Below are the code and all the weights of a small trained network. Each question names an input and a class and asks about switching units off, where a switched-off unit gives its printed mean instead of its output.

import numpy as np


def w(rows, s, z=0):
    codes = np.array(rows[::2]) - 128.0
    scale = np.full(codes.shape[1], s)
    scale[-1] = z or s
    return codes * scale


def f(y):
    return np.maximum(y, 0)


def log_softmax(a):
    a = a - a.max(-1, keepdims=True)
    return a - np.log(np.exp(a).sum(-1, keepdims=True))


def net(x, mask):
    res = np.array(x, float).reshape(1, 7) / 4 @ E
    y = f(res @ A[0][:, :-1].T + A[0][:, -1])
    res = res + np.where(mask, y, B[0][:, -1]) @ B[0][:, :-1]
    return log_softmax(res[-1] @ U[:, :-1].T + U[:, -1])


A, B = {}, {}
E = w([
[102,199,59,9,123,146],'x0',
[41,35,179,126,199,161],'x1',
[3,180,118,131,54,172],'x2',
[207,165,71,133,97,212],'x3',
[210,134,181,116,88,239],'x4',
[145,108,18,106,114,162],'x5',
[78,220,118,182,191,196],'x6',
],0.0079)
A[0] = w([
[68,171,127,103,128,193,226],'n0',
[239,55,169,133,117,95,254],'n1',
[176,117,162,111,195,185,164],'n2',
[107,94,51,152,191,169,164],'n3',
[255,251,120,152,84,120,169],'n4',
[122,193,176,162,200,138,139],'n5',
[73,60,81,173,101,22,195],'n6',
[93,165,236,125,161,159,161],'n7',
[77,100,175,141,53,111,152],'n8',
[171,83,46,133,140,225,185],'n9',
[130,62,113,132,167,243,221],'n10',
[77,203,107,102,175,165,177],'n11',
[120,201,130,152,67,180,161],'n12',
[64,132,49,97,172,159,125],'n13',
[131,201,165,126,122,137,174],'n14',
[67,130,161,163,207,104,94],'n15',
[120,154,118,150,147,88,128],'n16',
[75,140,208,114,112,113,147],'n17',
],0.0097,0.0035)
B[0] = w([
[14,1,168,34,119,136,216],'n0',
[188,109,171,184,150,46,237],'n1',
[151,122,207,176,125,103,184],'n2',
[140,119,140,50,146,111,178],'n3',
[110,101,132,207,118,95,246],'n4',
[82,169,95,222,131,204,187],'n5',
[162,183,144,82,115,117,207],'n6',
[79,131,226,206,14,146,199],'n7',
[195,103,97,115,113,74,177],'n8',
[115,85,207,87,106,110,207],'n9',
[142,58,135,81,125,92,205],'n10',
[55,127,112,123,156,179,210],'n11',
[11,141,93,156,128,188,211],'n12',
[133,121,127,16,156,109,189],'n13',
[64,158,167,144,73,134,179],'n14',
[100,73,143,166,167,160,194],'n15',
[78,146,161,196,144,157,153],'n16',
[210,60,187,133,21,106,183],'n17',
],0.0063,0.012)
U = w([
[111,131,117,88,139,155,52],'0',
[87,135,145,170,100,165,113],'1',
[154,132,146,131,112,65,252],'2',
[127,252,104,184,141,85,89],'3',
],0.016,0.0017)

Each question gives the input, the list of numbers given to net, and the class t.
The units are the neurons (one row each of A and B). Each row of codes is followed by its name. A weight is (code - 128) times the scale printed after its matrix; where a second scale follows, it is the last column's (A, B and U).
mask holds one flag per neuron, in row order. A switched-off neuron (its flag False) gives its mean, the last column of its row in B, instead of its output. The means were averaged over made-up inputs and are rounded, as every weight is.
A unit's drop is (log p(t) with every unit on - log p(t) with that unit switched off) / (log p(t) with every unit on - log p(t) with every unit switched off).
The circuit of an input: a set's keep is (log p(t) with only the set's units on - log p(t) with every unit switched off) / (log p(t) with every unit on - log p(t) with every unit switched off). Starting from the 12 units with the biggest drops (on a tie, the unit counted first), units are removed one at a time, each time the one whose removal leaves the highest keep (on an exact tie, the one counted first), for as long as the keep stays at least 0.8.
circuit, biggest first: the units of the circuit, biggest drop first
unit that matters most: the unit with the biggest drop
k most important neurons: the k neurons with the biggest drops, biggest first
drop of u: that unit's drop, to one decimal
input [1,-8,1,-6,-4,-8,4], class 1: unit that matters most => n17
input [4,-6,4,-1,-4,7,-8], class 3: circuit, biggest first => (n0; n10)
input [4,7,3,4,8,0,-4], class 0: circuit, biggest first => (n10; n4)
input [2,-4,7,6,-8,1,8], class 0: 4 most important neurons => (n13; n7; n0; n3)
input [-8,-1,-1,6,-8,8,6], class 2: circuit, biggest first => (n12; n3)
input [6,-3,5,-1,1,5,0], class 0: 2 most important neurons => (n13; n7)
input [-2,-3,0,1,-4,-5,4], class 3: 2 most important neurons => (n0; n9)
input [-7,-5,0,5,0,4,3], class 3: drop of n15 => 0.2
input [3,-7,-4,1,-2,-4,-2], class 3: drop of n10 => 0.2
input [2,3,-5,-4,4,6,2], class 2: drop of n4 => -0.1
input [-2,-5,-6,-2,-3,8,7], class 3: drop of n17 => 0.3
